Below are the code and all the weights of a small trained network. Each question names an input and a class and asks about switching units off, where a switched-off unit gives its printed mean instead of its output.

import numpy as np


def w(rows, s, z=0):
    codes = np.array(rows[::2]) - 128.0
    scale = np.full(codes.shape[1], s)
    scale[-1] = z or s
    return codes * scale


def f(y):
    return y / 2 * (1 + np.tanh(0.7978845608 * (y + 0.044715 * y**3)))


def log_softmax(a):
    a = a - a.max(-1, keepdims=True)
    return a - np.log(np.exp(a).sum(-1, keepdims=True))


def net(x, mask):
    res = np.array(x, float).reshape(1, 5) / 4 @ E
    y = f(res @ A[0][:, :-1].T + A[0][:, -1])
    res = res + np.where(mask, y, B[0][:, -1]) @ B[0][:, :-1]
    return log_softmax(res[-1] @ U[:, :-1].T + U[:, -1])


A, B = {}, {}
E = w([
[88,241,123,134,195,105,141,57,92],'x0',
[134,127,124,127,131,130,129,128,125],'x1',
[123,127,123,133,123,126,133,126,129],'x2',
[140,111,139,8,139,133,213,93,195],'x3',
[200,108,192,115,97,65,182,125,54],'x4',
],0.015)
A[0] = w([
[133,172,102,211,207,137,86,111,109,114],'N0',
[139,114,127,240,75,125,64,179,11,140],'N1',
[98,215,171,113,210,48,181,17,96,2],'N2',
[144,47,132,182,75,175,79,200,198,61],'N3',
[121,140,130,187,79,109,75,192,69,188],'N4',
[45,217,71,175,202,153,55,93,122,141],'N5',
[74,97,94,109,142,219,109,131,234,34],'N6',
[177,159,196,160,118,53,150,118,60,16],'N7',
[108,77,169,170,98,107,128,167,75,108],'N8',
[116,231,135,118,208,83,177,4,71,112],'N9',
[105,147,134,61,182,159,184,80,203,14],'N10',
[116,136,133,106,150,128,119,105,158,83],'N11',
[106,186,114,186,182,117,99,122,104,130],'N12',
[110,174,134,155,106,139,98,126,150,128],'N13',
[61,103,68,101,158,247,88,143,254,138],'N14',
[93,106,133,132,125,113,132,117,125,129],'N15',
[195,42,175,69,32,91,181,133,160,84],'N16',
[141,117,152,226,81,85,57,188,54,45],'N17',
],0.0091,0.016)
B[0] = w([
[89,90,177,96,90,178,145,82,87,189],'N0',
[147,192,91,149,164,90,141,174,199,238],'N1',
[221,112,135,108,126,27,166,254,247,200],'N2',
[58,214,64,201,224,160,81,70,91,185],'N3',
[82,184,99,139,177,118,103,100,156,221],'N4',
[87,49,150,94,98,226,137,53,58,242],'N5',
[210,100,153,108,94,62,155,211,181,175],'N6',
[3,192,73,214,204,148,46,70,127,163],'N7',
[166,142,112,112,146,122,106,157,160,164],'N8',
[112,194,68,183,174,118,99,152,168,249],'N9',
[65,219,75,210,181,154,75,74,95,171],'N10',
[135,132,127,131,137,134,83,123,122,134],'N11',
[96,80,167,113,68,191,133,80,63,190],'N12',
[81,123,140,101,90,186,134,90,60,151],'N13',
[158,176,83,176,189,51,103,175,189,239],'N14',
[136,139,150,137,121,123,99,127,126,129],'N15',
[174,57,209,50,61,148,183,133,117,210],'N16',
[190,82,134,87,103,44,175,199,201,187],'N17',
],0.01,0.019)
U = w([
[52,178,51,186,177,127,97,90,129,117],'0',
[243,107,112,124,127,39,184,204,187,219],'1',
[115,2,209,78,29,190,189,42,22,2],'2',
],0.011,0.0048)

Each question gives the input, the list of numbers given to net, and the class t.
The units are the neurons (one row each of A and B). Each row of codes is followed by its name. A weight is (code - 128) times the scale printed after its matrix; where a second scale follows, it is the last column's (A, B and U).
mask holds one flag per neuron, in row order. A switched-off neuron (its flag False) gives its mean, the last column of its row in B, instead of its output. The means were averaged over made-up inputs and are rounded, as every weight is.
A unit's drop is (log p(t) with every unit on - log p(t) with that unit switched off) / (log p(t) with every unit on - log p(t) with every unit switched off).
most important unit: the unit with the biggest drop
top k neurons: the k neurons with the biggest drops, biggest first
drop when u is switched off: that unit's drop, to one decimal
input [-6,2,6,-2,-2], class 0: most important unit -> N3
input [-2,1,3,-6,1], class 1: top 2 neurons -> [N17, N7]
input [1,-8,6,-1,0], class 2: top 3 neurons -> [N14, N9, N3]
input [3,1,-2,8,0], class 0: top 3 neurons -> [N10, N17, N6]
input [6,1,8,1,4], class 1: top 4 neurons -> [N2, N3, N10, N4]
input [-8,4,6,-1,0], class 0: top 4 neurons -> [N3, N2, N6, N4]
input [0,1,-3,1,-6], class 1: top 3 neurons -> [N14, N6, N3]
input [0,4,-6,8,1], class 2: top 3 neurons -> [N16, N1, N2]
input [8,8,-8,2,1], class 1: top 3 neurons -> [N2, N3, N4]
input [-6,-4,-5,1,6], class 2: top 3 neurons -> [N16, N14, N2]
input [-1,-1,-2,7,-7], class 1: drop when N6 is switched off -> 4.0
input [-8,5,-4,8,3], class 2: drop when N7 is switched off -> 0.0
input [0,3,6,4,7], class 2: drop when N14 is switched off -> 0.3
input [6,4,7,0,-2], class 2: most important unit -> N5
